Table B holds the same points as the rows below and some others, measured another way and shuffled. Each row below is followed by which row of B it is.
B:
1: [ 202 -252   -1  -52  114 -438  283  221 -290 -302   19   48  -47  -64
  138 -109 -180 -172  -10  -71]
2: [ -65  369  226  305 -186  -66 -112   40  109  229  -55  -41 -568 -239
  191  158 -320  227  -99  -89]
3: [ -44   72  103  195  -33   -7   51   66   -7   52  -23  -25 -129   30
    7  -33 -169  149   -8   12]
4: [   5   37   72  147   62   -2   71   85  -45   34 -143 -104 -159   36
   37   11  -84  150  -35   78]
5: [-356  140 -140  126 -316  344  -28 -390   36   24  494  414  256  186
 -341  -61 -114 -333  271 -136]
6: [ 110    8  -47  -48   22  -57   74   77  102   -3 -236 -186  -25   -5
   31  123   52   35   -4  103]
7: [ 198   15   -1    4  -40 -186   58  150   88   57 -145 -138   28  -38
   62   28   -9   49   -9  -89]
8: [ 338 -109  -95 -122   34 -141  185  138   57  -60 -420 -291  -89   74
   18  173  158   28   33  153]
9: [ -78   10   45   95  171  -11   60   73 -108  -24  -97  -77  -72  -20
   70    6  -68   88  -68  105]
10: [  22   36 -510 -282 -155  450   28 -532   41    5   44  145  356  271
 -415  309  484 -628  371   41]
11: [ -56   41   49   41  247  -11    7   89 -126  -25 -208 -155 -209  -72
  167   95  -31   86 -207  141]
12: [ 240 -111  -30  -52  -46 -272  177  160  -10 -108 -135  -97  -38  -15
   60   20  -55  -50   31  -33]
13: [  53   81   78  165   89  -45  -59  170    7  200  -80 -130  114   15
   59 -105  -21  214  -99 -150]
14: [ 137   57 -393 -126  112  353   18 -369 -231  126 -126   26  120  202
 -238  274  489 -431  247   -4]
15: [ -54 -134 -122  -88  -85   80  173  -60   98 -187  -16    4  202  185
 -179   10    4 -125  134  183]
16: [-159  119 -321    0   32  455  -34 -473 -262   84  183  253  133  185
 -282  165  275 -474  245  -50]
17: [-318  160  229  387   86   79 -145  110  -96  188  277  123  108   -4
   52 -302 -298  268 -176 -218]
18: [-170  -62  -48   83   42  160  125  -85 -108 -103   63   81   75  178
 -144  -53  -55  -52   85  136]
19: [  28  197 -322   79   42  448 -118 -412 -239  319  100  160  229  215
 -282  119  406 -353  254 -244]
20: [ -58  188  -63  209    7  256  -47 -208 -188  197   25   90 -159   92
 -109   87   61  -70   99  -84]
21: [-167   33  100   31  142   99 -128  119    8  -13  -76  -92  -96   36
  127  -26  -61  114 -449   -1]
22: [  76  -56  -59  -27   -3   12  151   15   19  -86 -197 -117  -85  102
  -53   98   29   -8   54  179]
23: [  27   47   49   57   91  -59   89   70  -44  -38 -256 -164 -346  -71
  124  164  -64   88  -68  183]
24: [-102  -85  -32   91   90  145  126  -18  -98  -67  -20    1  112  209
 -136  -78  -10   30   73  140]
25: [  28 -158  -67 -155  271 -121  207   71 -196 -287 -273 -150 -214  -53
  131  174   26 -124  -84  312]
26: [  26 -205   23    0   14 -317  259  130 -211 -322  128  130  -51  -23
   62 -122 -264 -160   19  -15]
27: [-136   81   68  188 -207   57   33  -21  113   41  150   99   34   86
 -114  -92 -221   73   80  -57]
28: [-102  -98  -81  -68  -18    3  113    1   78 -141   58   15  305   82
  -98  -49  -36 -103   73   86]
29: [-177   69  -23   22 -449   56   65 -143  335  -86  251  179  119   86
 -209   -5 -251 -128  190   -5]
30: [ 347  309 -337  -24 -124  279 -125 -367  -69  411 -188  -24 -128   63
 -160  403  484 -352  245 -269]
31: [-114   16   34  104  109   41   42   48  -36    1  -42  -57   40   36
    3  -34  -70   89  -25   87]
32: [  82  -15  353  273  105 -415 -105  421 -351   -3  177  101 -390 -134
  401 -338 -423  164 -660 -561]
33: [ 128  -21   20  100  -91  -67   75  125  100   82  -62  -94  168  117
  -74 -101  -26  133   63  -85]
34: [  26    7   36   52   47  -64  111   64  -47  -73 -180 -104 -263  -23
   73  106  -90   55  -37  143]
35: [   9  252  287   54  -42    1 -268  214  176   80 -395 -295 -903 -143
  396  273 -166  283 -826  -23]
36: [ -56 -129   40  181   25  -21  135  113 -100  -33  156   78  309  200
 -123 -298 -140   92   72  -81]
37: [-86 -37  27  98  40  39  92  63   6 -28 -23 -40 107 107 -59 -80 -80 103
  20  89]
38: [-152   91 -126   -1 -365  176   57 -267  193  -58  205  197   60  124
 -252   92  -98 -247  234   18]
39: [  45  114  184  268   35 -217  -27  204 -126  147   60    8 -148 -129
  180 -141 -247  176 -138 -267]
40: [ -92  209  194  260  110  -10 -126  134  -55  202  -70  -90 -257 -116
  184  -11 -170  253 -237  -99]
41: [-137   94   20  -63  -10   86  -90    1  150  -41 -106  -92 -130  -36
   86  143  -37  -14 -274   83]
42: [  29  -35 -149  -28  -78  134  112 -118   21  -36  -40    9   99  180
 -182   69   95 -144  167   66]
43: [-515  184  235  341  269  239 -168   20 -199   81  162   77 -165  -34
  130 -146 -278  245 -337   40]
44: [  99  314 -306   49 -233  378 -153 -441   -3  369   98  151   86  125
 -276  241  327 -372  294 -302]
45: [-172   14 -145   93  121  280   68 -255 -303  -27  117  176    7  163
 -164   35   71 -238  139   58]
46: [-200  177  -64  116 -393  211  -15 -271  171   50  292  251   21  102
 -235   41 -156 -191  209 -103]
47: [  62  -30   -6 -123  168  -49  -10  129  -11  -77 -290 -213 -178  -37
  168  149   68    4 -332   98]
48: [ 302  -59  161  203 -116 -498  186  273 -222  -52   62   68 -313 -111
  182 -151 -336   36  -27 -334]
49: [ 245 -306 -382 -441  179    4  358 -149 -193 -423 -417 -151 -112  147
  -94  381  363 -480  155  448]
50: [ -4  -5   7  48  28 -35  78  70  21 -20 -84 -78  29  25   8  -2 -54  51
   1  59]
51: [-106   43   12   39   72   26   37   17    8  -31  -86  -71  -41  -28
   35   59  -57   33  -45  122]
52: [ -96  -81  -52 -172  166   56   10   51   26 -184 -186 -143  -20   32
   77  112   60  -67 -286  201]
53: [   1   27    9   55   91    7   46   71   14   31 -158 -139   -5   25
   24   37    1  107  -25   99]
54: [ 113  158  135  259  -12  -41    9  110  -46  183 -198 -139 -377  -27
   96   68 -107  243  -58  -38]
55: [ 151   53  -26  -84   91 -102   36   88   48   -4 -341 -248 -250 -111
  157  239   67   17 -129  126]
56: [ -78   56  213   55  130   76 -213  249   44   31 -214 -207 -354   49
  243  -13  -81  268 -756  -70]
57: [  92   33 -311 -148 -199  224   73 -305   65    7    2   77  160  189
 -275  206  255 -385  283  -10]
58: [   6  156 -135   78 -244  220  -22 -229  104  158   81   92   65  148
 -221   94   77 -146  201 -117]
59: [ 167   79   96   47    7 -239  -25  191   -8   56 -145 -125 -259 -144
  220   56 -102   69 -239 -171]
60: [ 165  390 -209   85 -254  276 -164 -364   34  388  -54   54 -240   11
 -139  357  248 -257  203 -250]
61: [-110 -146 -101 -173  160   -5  210  -32  -87 -339 -180  -80 -136   -1
   29  181  -15 -173  -12  404]
62: [ 285 -288  -66 -120   -5 -396  345  149 -224 -351  -63   26 -137   12
   62  -13 -116 -244   62   -1]
63: [  35 -243 -319 -321   95  116  297 -208 -136 -389 -191  -15    1  177
 -167  266  226 -435  183  402]
64: [-148   75   54   78   76   26  -16   34   -8   -1  -14  -31  -48  -44
   66   14 -108   47 -109   49]
65: [ -19  138  174   92   32    9 -196  184   77  125 -146 -147 -270  -33
  205   14  -91  201 -518 -151]
66: [-319   88  127  207  179  100  -43   26 -145    2   98   52  -74  -36
   75  -88 -199  110 -157   60]
67: [-176  -12    8  -12   82   70  -26   44   36  -66   30  -17  141   56
   12  -56  -48    1 -193   32]
68: [  79   49   42  194    8  -49   88   22 -205   44  -44   21 -288   22
   29   10 -104   21   17  -72]
69: [-374  172  253  154 -211  177 -298   72  239   46  265  123 -111   76
   65 -174 -332  150 -613 -248]
70: [ -52   34  -52  145   68  192   51  -92 -150   65  -22   16   -7  164
 -125    0   51   -8   85   32]
71: [ -75   65  106  204  -19   -9   43   69  -24   46   16   -4  -96   24
   13  -68 -181  147  -12   -8]
72: [-58 -11  14  65  91  -4  51  75 -13  -6 -39 -63 110  42  -1 -57 -47  76
 -17  45]

[  46  124  -84   39  109   43  -70   14   55 -186   78 -184  138   99
    8   71 -148  -28  147  -72  175 -222   69  156  -47  -79  -87  -19
  -97   -7]
71
[ -71  -13  260   20  133  -47  -75    1   12   64   -7   25  -12  -69
 -263  -91 -132  195   95   23   47   96   28 -147   77  161   56  -89
   -6  270]
23
[-133  -66    6  -46  -15  137  -34   90   89   69   69  -96   46  -72
   70  -43  -88   -2  170 -271   79 -100  -13  -44   46  129  150 -158
  -78  334]
18
[ 191  144 -135   57  -90  -91  -45   72  -97  -74  -84   57 -122  -43
  -13  327   45  -26    7   69  -24   34   81 -171 -194  -68  -66  169
   58 -441]
48
[-121   24  -75 -108  -24  132   24  134  121  -38   97 -125  -47  -72
  -24   79 -197 -104   82 -342   24 -145 -103   39  142   66  156  -68
 -126   69]
5
[  47  -68  201  -99   88  -28   83   32   67  132    6  211   -9 -103
  -60  -19  100  133  -26   88 -146  312   46 -199   68   41   81  -33
    0  183]
63
[ -46   35   10   92  -99  117  -45   82  -67  -18 -131   86  -87  -10
  -73   41   -8   82   49   -1   -4   29   38 -140  -23   56  -14   51
  -12  -15]
3
[  83  -82   39  -29   19   86  -91  -25  -12  129  -21  -25   95    2
 -127  -86  -34  125  163   57  -20  -89  153   85 -181  146   89 -173
  -19  122]
8
[  42   70   -2   92  183   94  -29  -36  -23 -131 -183  149  -75   -8
 -150  172  -95  117 -176  259  -94   24  112 -120   44 -125 -265  129
   12 -138]
35
[ 220  210  -60  209  -93   59   30   40 -155 -254 -249  280  -20  211
  -14  140  222  108  -81  411  -60  207  178  -60 -156 -271 -319  328
    1 -458]
53
[  35  139  -58  -11   23   71   26   73   30 -172  -25    0  -63   43
 -158  136 -145  -23  -35  -19  -34  -50  -17   68   78  -81  -51  106
  -90 -249]
46
[ -68   43  137   86  -14  -32  -93   63  -62   23  -65   35  -99  -74
 -180   31  -82  127   96  -28   67   71    8 -231    7  136   37   10
   23   78]
68
[ 180   -4  -46  -99   -3  -87   31   57   24   89   36   80  -31 -121
   64  212   98  -19   27    3 -105  127   76 -152 -131   -6   80    9
   35 -149]
62
[ 178  188 -128   39 -154  110  125  115  -78 -218 -196  273 -166  108
 -122  232  101  -10 -186  229 -223  180   38   -6  -12 -221 -150  325
  -50 -630]
29
[  61  163   26  165   97    6 -123  -22  -76 -199  -93  -33   34  117
 -173   64 -119  119   69  167  134  -87  119   12  -78  -63 -208   93
  -20 -119]
54
[-100   76   96  104  -67   46    6  120  -30  -61  -82  127  -87  -21
   -3   38   35   79   37  -41   47  173  -22 -258   96    5  -28  108
  -21   92]
66
[ -18  -71 -158  -95  -32  207    3   78  110   48   72 -100   97  -32
  189   33  -30  -82  133 -230   10 -177   47   94  -46   22  107 -145
  -98  175]
67
[-145  -76  267    0   46   -9  -75   43   21  158   17   15  -17 -119
 -180 -143  -89  178  164 -107   64  108   -4 -209   79  247  167 -156
   -7  429]
11
[ 243  222    6  176  -34  -11   39   20 -138 -249 -211  285  -18  201
  -87  137  195  129  -96  443  -72  251  167  -59 -128 -263 -308  325
    5 -464]
22
[-189 -223    5 -202   92  171 -124   30  193  258  232 -359  159 -165
   -4 -166 -304  -29  339 -499  130 -392   -9  163    4  354  372 -481
 -121  640]
50
[  41   39 -144   28   19  145  -66   23   14  -81  -29  -85   61   40
   36   92  -84  -15   86  -38   51 -203   98   91  -95  -33  -66  -29
  -60  -40]
65
[ -19 -144   65 -154  260   66  -97  -70  161  153  152 -209  172  -99
 -108  -87 -251   64  174 -142   44 -245   90  150  -16  180  142 -338
  -70  418]
55
[ 152  196 -267   -3   61 -135 -102   69   66 -194  205 -330  114    2
  218  338 -131 -207  220 -263  265 -309   45   67 -184 -114  -31   11
  -43 -219]
32
[  89  130 -125   89   -5  102  -14   51    9 -197   -4  -36  138  157
  153   71   48  -23  110   24  117  -84  110  100 -101 -167 -148   75
  -83  -77]
24
[ -51  -78   35  -42   97   98  -40   15   63   89    3  -13   13 -104
  -26   20  -99   62   55  -79  -13  -50   54  -87   21   95   50 -124
  -25  242]
34
[ 129   31  -55  -65   76   14 -104  -19   50  -17  119 -227  174   69
 -108  -15 -159    7  236  -74  107 -263  109  275 -176   71   85 -168
  -85   -7]
7
[ 134  146  -97    9  -20   90   92   73  -10 -195 -116  168  -93   72
  -96  199   12  -10 -147  160 -154   94   40   18   31 -195 -147  220
  -63 -420]
38
[ 207  181    9  -57   92 -219   37   55   63 -140  158  -45   70   26
   12  197   13  -45   93   -9   73  103   31   -9  -57 -131   -8   90
  -36 -225]
26
[-106    8   73   77  -54   90  -86   74  -26   20  -39  -22   -6  -12
  -66  -60  -63   92  162 -109  103  -29   22 -101   -7  131   61  -58
  -37  206]
70
[  44  -83  -36 -147   66  154   25   18  110   73   45  -23   73  -32
  -49  -13  -82    9   48  -62 -105  -89   66  141  -10   49  106 -149
  -90  100]
10
[ 114  185  -14  122  -35   11   10   64  -52 -214  -70   93   40  156
   -2   82   86   46   45  148   59   99   88   -4  -67 -168 -164  182
  -49 -216]
21
[ -57  -45 -149  -35  -15  117 -116   61   51   62   63 -214   25 -103
   75  103 -169  -67  190 -294  107 -299   33    4  -91  139  121 -170
  -43  149]
39
